Below is a small trained network, with its code and all its weights. Each question gives an input and a target symbol and asks what happens when units are switched off, that is, made to give their printed mean instead of their output.

import numpy as np


def w(rows, s, z=0):
    codes = np.array(rows[::2]) - 128.0
    scale = np.full(codes.shape[1], s)
    scale[-1] = z or s
    return codes * scale


def f(y):
    return y / 2 * (1 + np.tanh(0.7978845608 * (y + 0.044715 * y**3)))


def softmax(a):
    e = np.exp(a - a.max(-1, keepdims=True))
    return e / e.sum(-1, keepdims=True)


def log_softmax(a):
    a = a - a.max(-1, keepdims=True)
    return a - np.log(np.exp(a).sum(-1, keepdims=True))


def net(x, mask):
    ids = ['αβεθξπστφ'.index(c) for c in x.split()]
    T = len(ids)
    res = E[ids] + P[:T]
    u = 0
    for l in range(3):
        q, k, v = (res @ M[l].T for M in (Q, K, V))
        z = softmax(np.where(np.tri(T) > 0, q @ k.T / 2**0.5, -1e9)) @ v
        res = res + np.where(mask[u], z, O[l][:, -1]) @ O[l][:, :-1]
        u += 1
        y = f(res @ A[l][:, :-1].T + A[l][:, -1])
        res = res + np.where(mask[u : u + 4], y, B[l][:, -1]) @ B[l][:, :-1]
        u += 4
    return log_softmax(res[-1] @ U[:, :-1].T + U[:, -1])


Q, K, V, O, A, B = {}, {}, {}, {}, {}, {}
E = w([
[56,108,209,107],'α',
[103,167,153,89],'β',
[113,249,223,90],'ε',
[130,168,79,56],'θ',
[166,129,105,105],'ξ',
[202,165,194,171],'π',
[130,228,168,46],'σ',
[126,102,184,153],'τ',
[189,88,58,79],'φ',
],0.016)
P = w([
[131,101,154,184],'0',
[196,73,158,10],'1',
[164,128,81,145],'2',
[96,71,177,172],'3',
[209,125,184,120],'4',
[171,148,68,156],'5',
[107,93,168,176],'6',
],0.011)
Q[0] = w([
[125,141,6,160],'L0H1',
[254,98,222,115],'L0H1',
],0.0065)
K[0] = w([
[253,62,99,82],'L0H1',
[190,105,28,237],'L0H1',
],0.0069)
V[0] = w([
[157,99,158,147],'L0H1',
[111,194,2,207],'L0H1',
],0.0081)
O[0] = w([
[203,50,103,138,168],'L0H1',
[93,3,175,73,1],'L0H1',
],0.012,0.0065)
A[0] = w([
[127,238,39,104,4],'L0N1',
[117,165,118,64,249],'L0N2',
[187,125,86,3,4],'L0N3',
[181,206,29,154,98],'L0N4',
],0.0068,0.004)
B[0] = w([
[64,121,138,118,188],'L0N1',
[229,209,32,140,207],'L0N2',
[140,141,231,253,149],'L0N3',
[102,43,133,10,254],'L0N4',
],0.007,0.0053)
Q[1] = w([
[73,32,114,2],'L1H1',
[152,253,48,150],'L1H1',
],0.0067)
K[1] = w([
[246,58,33,254],'L1H1',
[47,37,104,59],'L1H1',
],0.002)
V[1] = w([
[198,105,59,73],'L1H1',
[170,146,185,2],'L1H1',
],0.0037)
O[1] = w([
[167,134,1,61,229],'L1H1',
[148,100,112,62,255],'L1H1',
],0.0085,0.0018)
A[1] = w([
[43,77,189,134,156],'L1N1',
[171,76,148,120,82],'L1N2',
[252,193,231,2,117],'L1N3',
[164,67,29,3,3],'L1N4',
],0.007,0.0034)
B[1] = w([
[120,221,167,199,119],'L1N1',
[122,117,142,92,132],'L1N2',
[115,136,254,83,254],'L1N3',
[33,83,155,210,189],'L1N4',
],0.0092,0.01)
Q[2] = w([
[44,135,2,98],'L2H1',
[161,48,79,110],'L2H1',
],0.007)
K[2] = w([
[162,126,63,2],'L2H1',
[217,195,121,38],'L2H1',
],0.007)
V[2] = w([
[254,206,10,116],'L2H1',
[75,78,233,207],'L2H1',
],0.0037)
O[2] = w([
[137,178,178,110,54],'L2H1',
[204,117,254,212,254],'L2H1',
],0.0076,0.003)
A[2] = w([
[144,188,173,2,5],'L2N1',
[215,164,125,62,90],'L2N2',
[133,74,167,51,156],'L2N3',
[47,109,110,89,108],'L2N4',
],0.0068,0.003)
B[2] = w([
[92,35,108,166,255],'L2N1',
[134,236,117,156,200],'L2N2',
[2,149,27,151,202],'L2N3',
[71,212,163,251,128],'L2N4',
],0.0062,0.0071)
U = w([
[80,101,243,85,74],'α',
[196,136,199,79,112],'β',
[168,247,98,100,226],'ε',
[100,126,161,207,133],'θ',
[49,203,147,240,41],'ξ',
[211,156,87,75,255],'π',
[82,188,95,114,216],'σ',
[97,230,149,85,22],'τ',
[103,86,133,168,155],'φ',
],0.012,0.0051)

Each question gives the input, a string of symbols that net reads in full, and the target symbol t.
The units are the heads (2 rows each of Q, K, V and O) and the neurons (one row each of A and B). Each row of codes is followed by its name. A weight is (code - 128) times the scale printed after its matrix; where a second scale follows, it is the last column's (O, A, B and U).
mask holds one flag per unit, layer by layer, with each layer's heads first. A switched-off unit (its flag False) gives its mean, the last column of its rows in O or B, instead of its output. The means were averaged over made-up inputs and are rounded, as every weight is.
A unit's drop is (log p(t) with every unit on - log p(t) with that unit switched off) / (log p(t) with every unit on - log p(t) with every unit switched off).
The circuit of an input: a set's keep is (log p(t) with only the set's units on - log p(t) with every unit switched off) / (log p(t) with every unit on - log p(t) with every unit switched off). Starting from the 12 units with the biggest drops (on a tie, the unit counted first), units are removed one at a time, each time the one whose removal leaves the highest keep (on an exact tie, the one counted first), for as long as the keep stays at least 0.8.
circuit, biggest first: the units of the circuit, biggest drop first
top k neurons: the k neurons with the biggest drops, biggest first
k most important neurons of layer l: the k neurons of layer l with the biggest drops, biggest first
drop when u is switched off: that unit's drop, to one decimal
input α π σ φ φ τ ξ, target π: top 3 neurons	(L1N3 L2N1 L2N3)
input β ε α π π π, target β: top neuron	(L1N3)
input ξ ε θ, target ξ: top 2 neurons	(L1N4 L0N4)
input φ β τ α θ, target α: circuit, biggest first	(L1N3 L0N4)
input ε π σ τ α θ, target ξ: circuit, biggest first	(L0N4 L1N4 L2N4)
input θ π β ε ξ π α, target ξ: top 3 neurons	(L0N4 L1N3 L1N1)
input ε τ α π ε τ β, target ε: circuit, biggest first	(L1N4 L1N3 L2N1)
input ξ τ τ π τ ξ, target φ: circuit, biggest first	(L1N4 L0N4)
input τ ε β α, target ξ: top 2 neurons	(L1N3 L0N2)
input α σ α, target ε: circuit, biggest first	(L1N4 L0H1)
input τ ξ β π, target β: 2 most important neurons of layer 2	(L2N3 L2N1)
input φ π α β, target ε: circuit, biggest first	(L1N3 L1N4 L2N1)
input θ σ α τ α, target β: 3 most important neurons of layer 0	(L0N4 L0N2 L0N1)
input β ξ α α ξ, target α: circuit, biggest first	(L0N4 L1N3 L1N4)
input α θ σ σ φ, target α: top 3 neurons	(L0N4 L1N4 L1N3)
input α σ α α θ, target α: top neuron	(L0N4)
input ξ σ φ φ π, target α: 2 most important neurons of layer 0	(L0N2 L0N3)
input σ α τ, target π: top 2 neurons	(L1N3 L1N4)
input β σ α σ α τ, target π: drop when L1N4 is switched off	0.3
input π τ ξ ξ ε, target α: drop when L0H1 is switched off	0.1
input φ ξ θ ε π, target α: drop when L1N3 is switched off	0.8
input α ξ ξ α σ, target α: most important neuron of layer 2	(L2N1)
